Here is a tiny trained network, its code and every weight. The questions are about switching its units off for an input and a target symbol, where a switched-off unit gives its printed mean instead of its output.

import numpy as np


def w(rows, s, z=0):
    codes = np.array(rows[::2]) - 128.0
    scale = np.full(codes.shape[1], s)
    scale[-1] = z or s
    return codes * scale


def norm(h):
    return h / np.sqrt((h * h).mean(-1, keepdims=True) + 1e-5)


def f(y):
    return y / 2 * (1 + np.tanh(0.7978845608 * (y + 0.044715 * y**3)))


def softmax(a):
    e = np.exp(a - a.max(-1, keepdims=True))
    return e / e.sum(-1, keepdims=True)


def log_softmax(a):
    a = a - a.max(-1, keepdims=True)
    return a - np.log(np.exp(a).sum(-1, keepdims=True))


def net(x, mask):
    ids = ['δζπτψω'.index(c) for c in x.split()]
    T = len(ids)
    res = E[ids] + P[:T]
    u = 0
    for l in range(2):
        q, k, v = (norm(res) @ M[l].T for M in (Q, K, V))
        z = softmax(np.where(np.tri(T) > 0, q @ k.T / 3**0.5, -1e9)) @ v
        res = res + np.where(mask[u], z, O[l][:, -1]) @ O[l][:, :-1]
        u += 1
        y = f(norm(res) @ A[l][:, :-1].T + A[l][:, -1])
        res = res + np.where(mask[u : u + 4], y, B[l][:, -1]) @ B[l][:, :-1]
        u += 4
    return log_softmax(norm(res)[-1] @ U[:, :-1].T + U[:, -1])


Q, K, V, O, A, B = {}, {}, {}, {}, {}, {}
E = w([
[84,114,85,130,109],'δ',
[34,83,101,82,156],'ζ',
[75,137,115,166,180],'π',
[164,56,159,154,117],'τ',
[129,98,10,64,103],'ψ',
[74,138,8,159,145],'ω',
],0.013)
P = w([
[211,208,218,136,101],'0',
[142,12,35,197,225],'1',
[34,78,238,169,78],'2',
[157,21,36,191,248],'3',
[86,20,171,86,39],'4',
[161,33,11,214,254],'5',
],0.0081)
Q[0] = w([
[136,178,122,148,69],'0.h1',
[213,64,49,250,219],'0.h1',
[189,145,205,91,163],'0.h1',
],0.015)
K[0] = w([
[73,138,85,93,106],'0.h1',
[224,246,149,197,85],'0.h1',
[145,101,244,84,149],'0.h1',
],0.011)
V[0] = w([
[178,134,157,133,250],'0.h1',
[85,238,172,95,121],'0.h1',
[112,168,41,113,188],'0.h1',
],0.017)
O[0] = w([
[157,100,112,153,139,184],'0.h1',
[168,193,182,180,252,18],'0.h1',
[85,84,196,44,197,3],'0.h1',
],0.015,0.0027)
A[0] = w([
[144,214,129,151,93,61],'0.n1',
[74,164,253,159,7,190],'0.n2',
[185,184,181,108,49,3],'0.n3',
[80,59,106,159,200,47],'0.n4',
],0.026,0.0032)
B[0] = w([
[3,131,147,122,158,186],'0.n1',
[148,105,167,51,240,250],'0.n2',
[133,55,226,236,112,151],'0.n3',
[158,75,90,157,115,255],'0.n4',
],0.02,0.0086)
Q[1] = w([
[72,72,16,252,94],'1.h1',
[126,147,215,122,90],'1.h1',
[195,123,26,81,113],'1.h1',
],0.023)
K[1] = w([
[157,251,53,181,164],'1.h1',
[92,60,101,154,127],'1.h1',
[141,138,216,147,136],'1.h1',
],0.025)
V[1] = w([
[94,156,108,82,93],'1.h1',
[118,1,13,102,131],'1.h1',
[136,108,192,35,17],'1.h1',
],0.013)
O[1] = w([
[79,74,124,133,168,64],'1.h1',
[53,209,3,189,169,210],'1.h1',
[37,82,182,213,159,2],'1.h1',
],0.013,0.0053)
A[1] = w([
[129,167,96,69,167,176],'1.n1',
[69,231,162,23,153,255],'1.n2',
[126,142,159,107,218,18],'1.n3',
[101,254,228,50,216,154],'1.n4',
],0.035,0.0024)
B[1] = w([
[102,95,178,157,132,207],'1.n1',
[82,135,230,190,133,224],'1.n2',
[77,189,153,98,125,238],'1.n3',
[127,27,191,252,51,247],'1.n4',
],0.039,0.016)
U = w([
[103,115,208,188,84,72],'δ',
[113,87,118,13,44,96],'ζ',
[192,153,135,126,227,205],'π',
[91,171,35,147,109,196],'τ',
[81,2,77,126,244,2],'ψ',
[43,154,141,51,199,246],'ω',
],0.0091,0.0028)

Each question gives the input, a string of symbols that net reads in full, and the target symbol t.
The units are the heads (3 rows each of Q, K, V and O) and the neurons (one row each of A and B). Each row of codes is followed by its name. A weight is (code - 128) times the scale printed after its matrix; where a second scale follows, it is the last column's (O, A, B and U).
mask holds one flag per unit, layer by layer, with each layer's heads first. A switched-off unit (its flag False) gives its mean, the last column of its rows in O or B, instead of its output. The means were averaged over made-up inputs and are rounded, as every weight is.
A unit's drop is (log p(t) with every unit on - log p(t) with that unit switched off) / (log p(t) with every unit on - log p(t) with every unit switched off).
The circuit of an input: a set's keep is (log p(t) with only the set's units on - log p(t) with every unit switched off) / (log p(t) with every unit on - log p(t) with every unit switched off). Starting from all 10 units, units are removed one at a time, each time the one whose removal leaves the highest keep (on an exact tie, the one counted first), for as long as the keep stays at least 0.8.
units of the circuit, in order: the units of the circuit, biggest drop first
k most important neurons: the k neurons with the biggest drops, biggest first
top k neurons in layer l: the k neurons of layer l with the biggest drops, biggest first
input δ π π, target ω: units of the circuit, in order => 0.n2, 0.h1, 1.n4, 0.n4
input τ τ π τ π ψ, target τ: units of the circuit, in order => 1.n4, 0.h1, 1.n2
input ψ δ ζ ω τ τ, target ψ: top neuron in layer 0 => 0.n4
input τ π ζ δ, target τ: units of the circuit, in order => 1.n4, 1.n2, 0.h1
input ψ δ δ π π π, target ψ: units of the circuit, in order => 0.n4, 1.n4, 1.n2
input τ π τ τ τ, target ζ: units of the circuit, in order => 0.h1, 1.n2, 1.n4
input π π ζ ω, target π: units of the circuit, in order => 0.h1, 1.n4, 0.n4, 1.h1
input ζ π π ζ, target ζ: units of the circuit, in order => 0.h1, 1.h1, 1.n4, 1.n2
input τ δ τ ζ, target τ: units of the circuit, in order => 0.h1, 1.n4, 1.n2
input τ δ ψ π τ π, target τ: units of the circuit, in order => 1.n4, 1.n2, 0.h1
input π ζ ζ π π, target ψ: top 3 neurons in layer 1 => 1.n3, 1.n2, 1.n4
input τ δ ψ π π ψ, target τ: units of the circuit, in order => 0.h1, 1.n4, 1.n2
input ψ ω τ ω, target ψ: units of the circuit, in order => 0.n4, 1.n4, 1.n2
input ω τ ω ψ, target ω: 2 most important neurons => 0.n4, 1.n4
input ψ τ δ δ δ ψ, target ψ: top 2 neurons in layer 1 => 1.n4, 1.n3
input ψ τ π ω, target ψ: top neuron in layer 0 => 0.n4
input ζ π τ τ, target ζ: 2 most important neurons => 1.n4, 1.n2
input ω δ τ τ ω, target ω: 3 most important neurons => 1.n4, 0.n4, 1.n2
input π δ δ ζ τ ψ, target π: 2 most important neurons => 1.n4, 1.n2
input ψ ω τ τ τ, target ψ: most important neuron => 0.n2
input π ζ ω τ ω π, target π: 2 most important neurons => 0.n4, 1.n4
input ζ π π τ τ, target ω: 4 most important neurons => 0.n2, 1.n4, 0.n4, 1.n2
